[ 32  22  -2   1 -18   1  23  -5   5 -30 -34  21  -5 -34  13  22   7   3
 -25  20   8 -11  28  -1   7 -12  14  -3 -11 -14   9   6   3  11  -5  23
   4 -23  31  -6  -3 -22 -15   5] | R, JT
[ 13  -6   2 -11 -13  13   6  15  -8 -37   7   2 -17 -22  -7  -6  -1   1
 -19  13  -7  -6   5   5  13  12  20  -3 -10  -5  -3  18  -9  10 -12 -19
   7 -25  -9   0 -10   8 -17  20] | R, ZF
[ 13   3   1  -6  14  19  12  13  17 -16  -2  15   3 -19  16   6  13   0
  -8 -10 -26   5 -14   8  -9 -25  11  -5 -15  18 -13   6  -2  21  11  -1
  17 -31  11   3 -12  -5   9  14] | R, ZF
[  6   6 -14   8 -27   2  -4  11  -9  -3  -7  23 -10  -4  -8  -9 -12  -1
 -12   2  -2   6   8  11  -7  18  19  -7 -15  -5 -19  23  14 -16 -18 -20
   4 -25 -15   8   0 -14 -22   0] | R, ZF
[ 10   3  -3  -2  -5  -8  -5 -15 -10 -16  35   6   9   3   7 -10 -10  -8
   8   1  25   3   7 -16  -4 -12  -4  -5  -9  -9   6  24 -30   4  -2  19
  -1 -14  14 -18 -11  -1 -13   8] | Z, JT
[ 12  15 -11  22 -10  10  -5  -3  -8 -28   6  39   5 -12  32   5  -4   7
  -8  -2 -24  15  -9   5 -20 -27  13   3 -21   3 -17  19  35  -4  18  -1
  11 -33  11  -7  -3  -2   0  -2] | R, ZF
[ 32   4  -5  -2  -1  -7  24  -4  -4 -19 -35  21  15 -25 -12  12   4   2
 -21   9  13 -27  21  -7  -4 -20   8   1   1  -4  19   0   3   2  -3   9
  -4  10  24  -5   3  -1 -14  -5] | R, JT
[ 16 -21  -2   0 -27  -1  16   0   3 -30 -25  19   3 -37  -8  20   7  -1
 -24   6 -11 -34  25   6  -8  10  19  10   8   0   3  15  13  25  -2 -11
  -3  -8   3 -22   9   2 -21  -3] | R, Fh
[ 14  -1 -17  15 -15   8  11  23 -14  -9  -6  20   2  -6  -6  22  -1   5
   5  -4  -6  -1  18  10  -1  -2   5  -5 -14  -4   1  16  17  -3  -2 -11
  -8 -14   1  -3  -2  -7 -18 -10] | R, Fh
[ 28  17  -3   9 -17  13   9   4  -2 -42  -5  10  -3 -44  11  -9   1  -3
 -11   3  -8   2 -20   1  -6 -21  22 -10 -22  -8 -16  20 -18  25  12   6
  26 -45   9  -2 -16 -14 -10  16] | R, ZF
[  6  14  -9   8  -3   0  -8   9   2 -12  14  27   9 -20  12 -12   7  -6
  18  -6  36   3  -2 -24  -1 -10  15  -6 -19   5 -12  22  -1 -14   1  12
  22 -34  -4  -5  -9 -15  -6  53] | R, ZF
[-11  11  25  -9 -22 -25  -9 -27  35 -39  31  15  35  17 -17   5 -33  -9
  -9   0   9  -2  -1  13  -2   3 -11  13 -31  -4 -23 -10  17  10   9   1
  10 -16  35  30  -1  -8  15  -2] | Z, ZF
[ 12  -7   2 -13   5 -18  19   0   4   2  -7   3   2 -24   2   4   9  -3
 -17  14  -2 -13  38  16  -7 -11  24   7  -1   1  10  14 -16  -3 -13 -12
  -4   3   4  -8  -3  -8 -16  -2] | R, Fh
[ 28   6  -2  -1 -29  -4  14   4  -1 -35  -3   7 -20 -16  -5  10  -1   6
 -16  -2 -12  -3   5  10   0 -22  22  -2 -14  -7  -9   7  -9   2  -2  -3
   2 -22  19  22  -5 -15 -12  -2] | R, ZF
[ 12  20  -5   5 -24  -4  -6   8 -13 -24  13  22  10  -5  -1  -6 -10   1
   2   7  -6   8  -7  -4 -14   8  29 -27 -14 -12 -11  35   0   4  -3  -7
  -5 -29 -27 -12  14   3 -19  20] | R, ZF
[  0   9  15 -16   4   9 -11 -24  -2  -9   9  13  35  -5 -14 -15  14  -3
  -5  17  23 -10 -15 -13  -2  25  -3   5  19 -17   7  -3   2  -4   6  24
  11  10   9  -1   0   7   6   8] | Z, JT
[ -7  10   2 -14  -2  33  -4  -4  12 -27  14   0  -2 -18  -5  -4  -3   3
 -23  11  13  -9 -53  -1  11  25  11   9   3  -4 -13  -8  -2  -4   8  -7
  15  -6   7   7  11   3   4  12] | Z, ZF
[ -3  -2  -4 -15  -6   9   6 -30  16 -20  10   1  -2 -15  -5  -1  -9  -5
 -17  -2  24 -18   5 -13   8  15   5  13  -5   4 -10  -8   5   6 -14  12
  18  -9  26   3   2  -1   7  19] | Z, ZF
[ 19  37  -7  -2 -16  13  20  18  -9 -20  -7  11 -15 -29  -3   2   6   1
 -25   3 -15 -11  11  13   0 -14  29  -1  -7  -2   5  21 -15   8  -7  -7
  14 -22   1   0 -16 -11 -14   8] | R, ZF
[ 13   2 -17  10   9  -1  -6 -11 -12   3  30   1  16  -2  12   5   3   4
  46  -1  26   7   8 -23  11  -1 -14 -12   4 -19  17   7 -27  -5   6  33
 -12   8  -2 -25   2  13  -8   7] | Z, JT
[ 44   3   1  -6 -17   1  34  18  -1 -20 -53 -17   0 -42 -11  37   7   0
 -36  14   4 -27  27  16   0 -21 -30  14   1 -16  16  -4   4  28  -5  -9
  -7  -1  22   5 -11  -6 -18  -6] | R, JT
[ 17  19 -20  19 -15 -23   5 -12 -11 -10  28  45  10   8 -13 -16  -9  -5
  28   5   5  13  13   4 -12 -19  -8 -16 -21  -8   6  39  -2 -29  10  20
  -6 -19   6 -15   1 -12 -12  -8] | R, JT
[ -2  -6   4  -2  16   8  -1 -12  10  -6  -7  -6   6  -3  -2   6 -17   2
  -4   5  32 -29  -2  -9  11  10 -14  17   7  -2   5 -15  18  25  -1  10
 -15  -9  14  -3   1   3  -2  11] | Z, Fh
[ -9  -3  -9  -2  -4   9  -8  -7   1  -1   8  13  -2  11 -14  -4  -8   3
  17   2   7   1  -5   0  12 -20  -7   5  13  -6 -13  -6  16 -21  -7  -2
   8  -2  -2   4  15  -1  -5 -11] | Z, Fh
[-16 -15  -6  -6  -2 -14   1 -16   9  -3  18  12  -8  -9  -3  -2  -8 -14
 -11  14  36 -16  17   7  11  11  -6  18 -12   5 -26 -10   1  -8 -23  12
   8   0  14   7  10   1  -9  12] | Z, Fh
[ 20  26   2   1 -29  -2   7   7   1 -15 -15   6  -1 -28   2 -11   1   5
  -8   3 -10  24  -1   8   1 -11  30 -38 -15   1  -8  32 -19   7   0  17
  12 -27  -2   5 -24 -38  -3   9] | R, ZF
[ 15   7   4  10 -14  -7   2  -3   9  -4  -7  17  -1  -8   0  -5   1   2
   2   9 -14  11  -8  22   2 -34  13 -12 -24   7  -6  16  -1   2   2   2
  14 -18   9  12  -3 -22   7  -1] | R, ZF
[ 17  14  -6   3  -8   0  19   8   4 -17 -16  21 -10 -26   3  13  -6   4
 -22   9  -2 -17  23  18   3  -9  24   7 -12  10   3  24   0   8   1  -5
  11 -19  11  13  -7 -16 -11   8] | R, ZF
[ -7  19  -3 -22 -10  34  -6  -7  28 -40  19   5   9 -28   0  -5  -1   3
 -33  -4   2 -11 -21   6   8   8  23  14   4   3 -15  -6  -1   6  -7  -2
  22 -29   6   5  -7   2   4  28] | Z, ZF
[  9   4 -10  -6 -16   1   8   2  -8 -25  14  26  -5 -18   1 -13  -8  -6
 -16   7  14   1  24   9   0   8   7  -5 -16   2  -7  26 -13  -2 -18   2
  10 -23   5   6  -7 -12 -19  17] | R, JT
[ 14  25   1  -3 -19  13 -10  15 -17 -15 -10   7  10 -17  -5 -17   3   9
  -3   0  -3  16 -13 -14  10   6  17 -21  -5  -2   0  27  -4  -6   4   6
   0 -21 -13  -3  -9 -36  -8   6] | R, ZF
[ 13 -14  -6   6 -11 -20  38  -3  10  -7 -25  25  -6 -21  -8  24   6  -9
 -15  11  10 -32  48  19  -8 -11   2  18 -21   1   5   8  15  36  -5   7
 -21  -7   8 -12  -1 -16 -12  -8] | R, Fh
[  8  17  -4   3  -4  16 -10 -27   9 -37  15  15  19  -2   4  -3  -7  -3
  10   2  21   1 -39 -26   5   5 -23  -2  -1 -17  -8  -1   2  22  16  42
  19 -12  23  -4   7  14   1   7] | Z, ZF
[  9   7  10   1  -4   5  16 -11   3 -10 -29   4   0 -17  -1  -2   4  -4
 -12  12 -10  -8   1   6  14  15   6   1  -4   2  -6   1  15  19   1  13
  12 -15   3   0 -17 -12  -2   0] | R, ZF
[ 25  16  -7   4 -11  19   7  17  -4 -34 -35   2  13 -35   6   4 -39  18
 -23   3 -20  -9  -8  -1  -4  -9  20  -4   2  -5   1  16   5  27  17  -9
  12 -19 -21  -4 -12 -12  -5   8] | R, ZF
[ -2  11 -11  14   0 -19 -12  -5   5  13   0  34  15  17  -1 -23  -1 -15
  35   1  -7  29  -7   6   1  -3  -1 -31 -15   3  -4  21  14 -15   7  12
  -5  -9  -7  -8  -3 -16  -2  -5] | R, ZF
[  2  11  20 -13  -4   4   1  -1   9 -29   1  -1   3 -12 -18  -9  -3 -15
 -19  11  31 -22   9 -13   7  35   5  15   8  -9   0  11  -1  18 -14   7
  -2  -6   1  -7   1  -1  -3  27] | Z, Fh
[ 11   2   4  -8 -19   0  17  17  -4  -8 -18   8 -19 -19  -2   5   7  -6
 -28  18  -5 -17  38  17   2   5  20  -3   7   4  15  16 -14   1 -18 -33
  -5 -13  -3  -3  -7 -19 -19  14] | R, Fh
[ 29  15   4  -3 -10  23  13  15  13 -56 -21  14   6 -51   7   4  19   2
 -69   3 -22  -9  -4  -3   1 -14  39   8 -17  -6 -13  15  -3  42  12   6
  19 -81   1   2 -32  -8 -12  36] | R, ZF
[  1   0  -3 -13  -9  26   5 -16  11 -35   6   2   3 -15   0   1   4  -7
 -35   7   0  -9  -5   6 -10  -7  23  12  -2   1  -7   8  -1  -8  -1  -5
  30 -14  33  15  -2  -9  -5  15] | Z, ZF
[ 33   6 -10  -3  19  18  11  17  -8 -10 -37  -2 -12 -54   6  17   4   5
 -22  13  10  -8  22  -5   4   9  32  -9 -10  11   6  16 -16  13  -2   6
  16 -30  -6 -13 -14 -13  -2  21] | R, JT
[  3  -7 -10  -5 -10  -8  23  10  12 -17   8  22  -1 -18   1  24  24   4
 -15  12 -11  -1  14  15  -7 -26  28  -3 -15   2   5  20  -7  -5   2  -8
   5 -24  12   1  -5 -12 -12  -5] | R, ZF

[ -2   1   2   3   4   3 -12  -1   4   5  14 -12   2  10  -1   5   6   6
  10  -5   0  15   5  -3  15 -20 -17   3   4   5   2  30  -4   3   9   5
 -24   8 -12 -41   2   6 -10 -22] | G, <90>
[-14 -11  -2  -3  -6 -19  -7 -60  -8  -8   2 -36   4  -9  -3  -5  -3  -4
   7   4   5  -3  -1   7  39  -2 102  -9   4   1  -1 -26   8  -1   5  10
 -34  -2  10 -10   3  -2   9   0] | U, <91>
[-16  -7  10  20  -2 -18  -3   1   1  17   5 -21  -5   1   5   2   1   7
 -24 -26   4  -7   2  17  31 -35 -13  -2   4   4   4 -17   4  15  10   8
 -14   1  -2 -16   1   0  -6 -10] | G, <91>
[-14  -2 -17   8 -10 -10  -3  -2 -18  -2   0 -44  14  -8  -4 -18  18   0
  -3  -3 -11   1  -8  10  24 -18 102   1  -7  -1  -2 -15  11  -3   7  15
 -33  -6   5   4   8  -8  16   9] | U, <91>
[ 11  14   3  -6   4  11   0  -9  -3 -16  20   8   5   1  25  14   9  -1
  46  -5   3  35  10 -12  25 -10  -1  14   3   9 -12   0   9   5  -7   4
 -41   7   6  -4   9  -5  -9  12] | U, <89>
